Below is a small trained network, with its code and all its weights. Each question gives an input and a class and asks what happens when units are switched off, that is, made to give their printed mean instead of their output.

import numpy as np


def w(rows, s, z=0):
    codes = np.array(rows[::2]) - 128.0
    scale = np.full(codes.shape[1], s)
    scale[-1] = z or s
    return codes * scale


def f(y):
    return np.maximum(y, 0)


def log_softmax(a):
    a = a - a.max(-1, keepdims=True)
    return a - np.log(np.exp(a).sum(-1, keepdims=True))


def net(x, mask):
    res = np.array(x, float).reshape(1, 2) / 4 @ E
    y = f(res @ A[0][:, :-1].T + A[0][:, -1])
    res = res + np.where(mask, y, B[0][:, -1]) @ B[0][:, :-1]
    return log_softmax(res[-1] @ U[:, :-1].T + U[:, -1])


A, B = {}, {}
E = w([
[89,44,239,136,124,53,117,102,150,124,69],'x0',
[79,142,78,56,17,179,116,187,162,250,89],'x1',
],0.017)
A[0] = w([
[71,138,97,99,129,149,90,169,142,145,153,168],'neuron 0',
[79,128,110,128,137,125,91,190,177,200,109,72],'neuron 1',
[108,130,143,175,165,59,100,139,155,89,197,72],'neuron 2',
[147,139,115,51,34,118,99,193,143,199,119,123],'neuron 3',
[181,255,50,75,142,213,159,189,67,105,244,118],'neuron 4',
[8,103,154,155,146,94,121,135,161,155,90,138],'neuron 5',
[213,153,132,141,153,113,156,108,38,63,171,102],'neuron 6',
[182,129,157,149,143,135,183,167,199,152,163,252],'neuron 7',
],0.0091,0.013)
B[0] = w([
[201,138,159,141,169,156,108,104,76,111,161,182],'neuron 0',
[164,121,63,86,59,68,98,123,89,195,95,173],'neuron 1',
[144,136,96,134,9,84,137,150,70,104,91,172],'neuron 2',
[142,148,110,119,187,88,149,108,50,160,143,224],'neuron 3',
[88,65,138,95,112,82,169,152,170,71,165,251],'neuron 4',
[91,98,223,127,132,87,142,155,128,61,122,181],'neuron 5',
[147,210,112,136,118,92,132,91,72,128,97,206],'neuron 6',
[130,125,218,190,233,186,129,71,135,213,196,196],'neuron 7',
],0.013,0.024)
U = w([
[45,56,156,84,93,21,177,162,150,97,136,90],'0',
[248,233,74,109,109,82,114,95,51,148,95,71],'1',
[174,161,178,172,234,207,114,71,145,174,164,254],'2',
[153,131,84,146,91,114,55,173,138,145,88,92],'3',
[111,132,90,141,60,153,42,163,194,158,111,96],'4',
[119,114,88,132,51,178,80,143,154,151,108,98],'5',
],0.011,0.0094)

Each question gives the input, the list of numbers given to net, and the class t.
The units are the neurons (one row each of A and B). Each row of codes is followed by its name. A weight is (code - 128) times the scale printed after its matrix; where a second scale follows, it is the last column's (A, B and U).
mask holds one flag per neuron, in row order. A switched-off neuron (its flag False) gives its mean, the last column of its row in B, instead of its output. The means were averaged over made-up inputs and are rounded, as every weight is.
A unit's drop is (log p(t) with every unit on - log p(t) with that unit switched off) / (log p(t) with every unit on - log p(t) with every unit switched off).
The circuit of an input: a set's keep is (log p(t) with only the set's units on - log p(t) with every unit switched off) / (log p(t) with every unit on - log p(t) with every unit switched off). Starting from all 8 units, units are removed one at a time, each time the one whose removal leaves the highest keep (on an exact tie, the one counted first), for as long as the keep stays at least 0.8.
circuit, biggest first: the units of the circuit, biggest drop first
unit that matters most: the unit with the biggest drop
k most important neurons: the k neurons with the biggest drops, biggest first
drop when u is switched off: that unit's drop, to one decimal
input [-3,2], class 2: 3 most important neurons => [neuron 2; neuron 5; neuron 0]
input [5,-8], class 1: unit that matters most => neuron 4
input [4,-7], class 1: circuit, biggest first => [neuron 4; neuron 2]
input [3,-2], class 2: 2 most important neurons => [neuron 4; neuron 1]
input [0,-2], class 2: 2 most important neurons => [neuron 4; neuron 1]
input [-3,-1], class 2: 4 most important neurons => [neuron 2; neuron 5; neuron 1; neuron 7]
input [-4,-2], class 0: 2 most important neurons => [neuron 4; neuron 0]
input [5,-6], class 1: 3 most important neurons => [neuron 4; neuron 2; neuron 6]
input [0,4], class 1: 2 most important neurons => [neuron 1; neuron 3]
input [-4,-1], class 0: 2 most important neurons => [neuron 4; neuron 3]
input [6,7], class 1: 4 most important neurons => [neuron 4; neuron 3; neuron 1; neuron 0]
input [2,-5], class 1: 2 most important neurons => [neuron 4; neuron 2]
input [6,8], class 1: 2 most important neurons => [neuron 4; neuron 3]
input [3,2], class 2: 2 most important neurons => [neuron 4; neuron 2]
input [-3,1], class 2: circuit, biggest first => [neuron 2]
input [3,0], class 2: 2 most important neurons => [neuron 4; neuron 2]
input [-3,-3], class 2: drop when neuron 7 is switched off => 0.4
input [1,0], class 2: drop when neuron 4 is switched off => 1.0
input [1,-7], class 1: drop when neuron 6 is switched off => 0.0
input [1,5], class 1: unit that matters most => neuron 1
